Below are the code and all the weights of a small trained network. Each question names an input and a class and asks about switching units off, where a switched-off unit gives its printed mean instead of its output.

import numpy as np


def w(rows, s, z=0):
    codes = np.array(rows[::2]) - 128.0
    scale = np.full(codes.shape[1], s)
    scale[-1] = z or s
    return codes * scale


def norm(h):
    return h / np.sqrt((h * h).mean(-1, keepdims=True) + 1e-5)


def f(y):
    return y / 2 * (1 + np.tanh(0.7978845608 * (y + 0.044715 * y**3)))


def log_softmax(a):
    a = a - a.max(-1, keepdims=True)
    return a - np.log(np.exp(a).sum(-1, keepdims=True))


def net(x, mask):
    res = np.array(x, float).reshape(1, 6) / 4 @ E
    u = 0
    for l in range(3):
        y = f(norm(res) @ A[l][:, :-1].T + A[l][:, -1])
        res = res + np.where(mask[u : u + 4], y, B[l][:, -1]) @ B[l][:, :-1]
        u += 4
    return log_softmax(norm(res)[-1] @ U[:, :-1].T + U[:, -1])


A, B = {}, {}
E = w([
[139,132,121,136,107,141,140,120,96,149],'x0',
[128,127,125,129,139,137,155,102,134,97],'x1',
[107,132,131,117,150,125,122,134,147,113],'x2',
[109,115,152,102,103,181,59,117,67,61],'x3',
[113,90,148,255,108,120,177,240,70,73],'x4',
[204,203,237,112,161,90,117,110,81,127],'x5',
],0.0092)
A[0] = w([
[153,175,126,101,149,65,163,97,150,186,1],'0.n0',
[145,163,167,96,208,133,85,2,167,190,115],'0.n1',
[103,84,136,56,126,172,72,49,106,146,128],'0.n2',
[113,137,23,74,75,161,84,57,197,156,141],'0.n3',
],0.0072,0.003)
B[0] = w([
[118,97,2,96,162,94,95,61,81,120,171],'0.n0',
[168,123,47,144,117,95,94,98,139,154,254],'0.n1',
[163,191,172,226,105,141,124,104,158,64,214],'0.n2',
[102,100,234,121,204,130,199,226,39,93,237],'0.n3',
],0.011,0.0076)
A[1] = w([
[98,181,127,149,65,108,161,151,156,112,47],'1.n0',
[19,93,57,137,2,123,165,157,160,99,238],'1.n1',
[136,113,123,177,163,131,209,149,198,178,189],'1.n2',
[104,56,171,112,24,99,128,142,82,61,7],'1.n3',
],0.008,0.0011)
B[1] = w([
[162,89,93,26,194,191,120,114,151,204,140],'1.n0',
[161,205,74,172,99,161,33,113,198,164,253],'1.n1',
[191,218,130,254,185,113,115,125,151,216,200],'1.n2',
[61,107,86,50,187,116,124,86,120,70,244],'1.n3',
],0.0098,0.0046)
A[2] = w([
[98,55,209,104,195,85,130,97,109,128,253],'2.n0',
[126,101,233,135,87,33,219,169,181,202,71],'2.n1',
[91,163,170,152,159,10,254,97,108,181,83],'2.n2',
[233,178,65,169,224,93,248,228,172,197,181],'2.n3',
],0.0057,0.0015)
B[2] = w([
[149,117,153,120,83,181,147,169,78,131,171],'2.n0',
[87,79,110,112,192,82,152,114,126,124,137],'2.n1',
[47,7,131,86,128,98,118,148,122,122,177],'2.n2',
[117,93,160,75,117,141,168,133,156,188,255],'2.n3',
],0.017,0.0067)
U = w([
[34,19,197,59,190,92,204,192,124,178,115],'0',
[97,155,226,142,171,195,154,216,42,15,226],'1',
[176,98,7,31,143,56,113,40,134,170,6],'2',
[192,239,179,161,57,118,66,40,160,77,128],'3',
[153,181,100,184,147,184,147,167,252,227,161],'4',
[24,155,32,173,119,176,28,126,162,57,117],'5',
],0.013,0.0021)

Each question gives the input, the list of numbers given to net, and the class t.
The units are the neurons (one row each of A and B). Each row of codes is followed by its name. A weight is (code - 128) times the scale printed after its matrix; where a second scale follows, it is the last column's (A, B and U).
mask holds one flag per neuron, layer by layer. A switched-off neuron (its flag False) gives its mean, the last column of its row in B, instead of its output. The means were averaged over made-up inputs and are rounded, as every weight is.
A unit's drop is (log p(t) with every unit on - log p(t) with that unit switched off) / (log p(t) with every unit on - log p(t) with every unit switched off).
most important unit: the unit with the biggest drop
top k neurons: the k neurons with the biggest drops, biggest first
top k neurons in layer l: the k neurons of layer l with the biggest drops, biggest first
input [0,-1,6,6,-5,1], class 3: most important unit : 0.n2
input [-2,3,1,6,0,2], class 3: top 2 neurons in layer 0 : 0.n3; 0.n2
input [2,0,-6,-3,7,-3], class 4: top 2 neurons : 0.n3; 1.n1
input [-8,0,7,-8,4,-6], class 4: top 2 neurons : 1.n1; 0.n3
input [8,2,5,-2,7,1], class 0: top 2 neurons in layer 0 : 0.n1; 0.n0
input [2,-2,2,6,-4,0], class 1: top 2 neurons : 0.n3; 1.n1
input [1,1,-8,-4,-5,0], class 0: top 2 neurons : 0.n3; 1.n1
input [5,-3,-6,0,-4,-6], class 0: top 2 neurons in layer 2 : 2.n2; 2.n1
input [2,5,-6,7,-7,2], class 3: top 2 neurons : 0.n1; 0.n2
input [-1,6,5,0,1,-6], class 4: top 3 neurons : 1.n1; 2.n2; 1.n2
input [5,-3,-4,-3,0,2], class 2: top 2 neurons in layer 0 : 0.n3; 0.n0
input [7,6,1,6,1,0], class 5: top 2 neurons : 0.n3; 2.n3
input [-7,-8,-3,-8,7,-5], class 4: top 2 neurons : 0.n3; 1.n1
input [8,7,8,4,-4,1], class 3: top neuron : 0.n2
input [0,-5,-1,1,-6,-4], class 1: top 2 neurons : 0.n3; 0.n2
input [-1,5,8,7,1,0], class 5: top 2 neurons : 0.n3; 2.n3
input [-8,-6,-1,0,-2,1], class 2: top 2 neurons in layer 1 : 1.n1; 1.n2
input [6,-2,0,3,0,0], class 1: top 2 neurons in layer 0 : 0.n1; 0.n0
input [-7,4,4,0,-6,-2], class 0: top 2 neurons in layer 0 : 0.n3; 0.n1
input [-5,0,8,3,-7,2], class 3: top neuron in layer 0 : 0.n1
input [-1,0,1,-4,-1,7], class 2: top 2 neurons in layer 0 : 0.n3; 0.n0
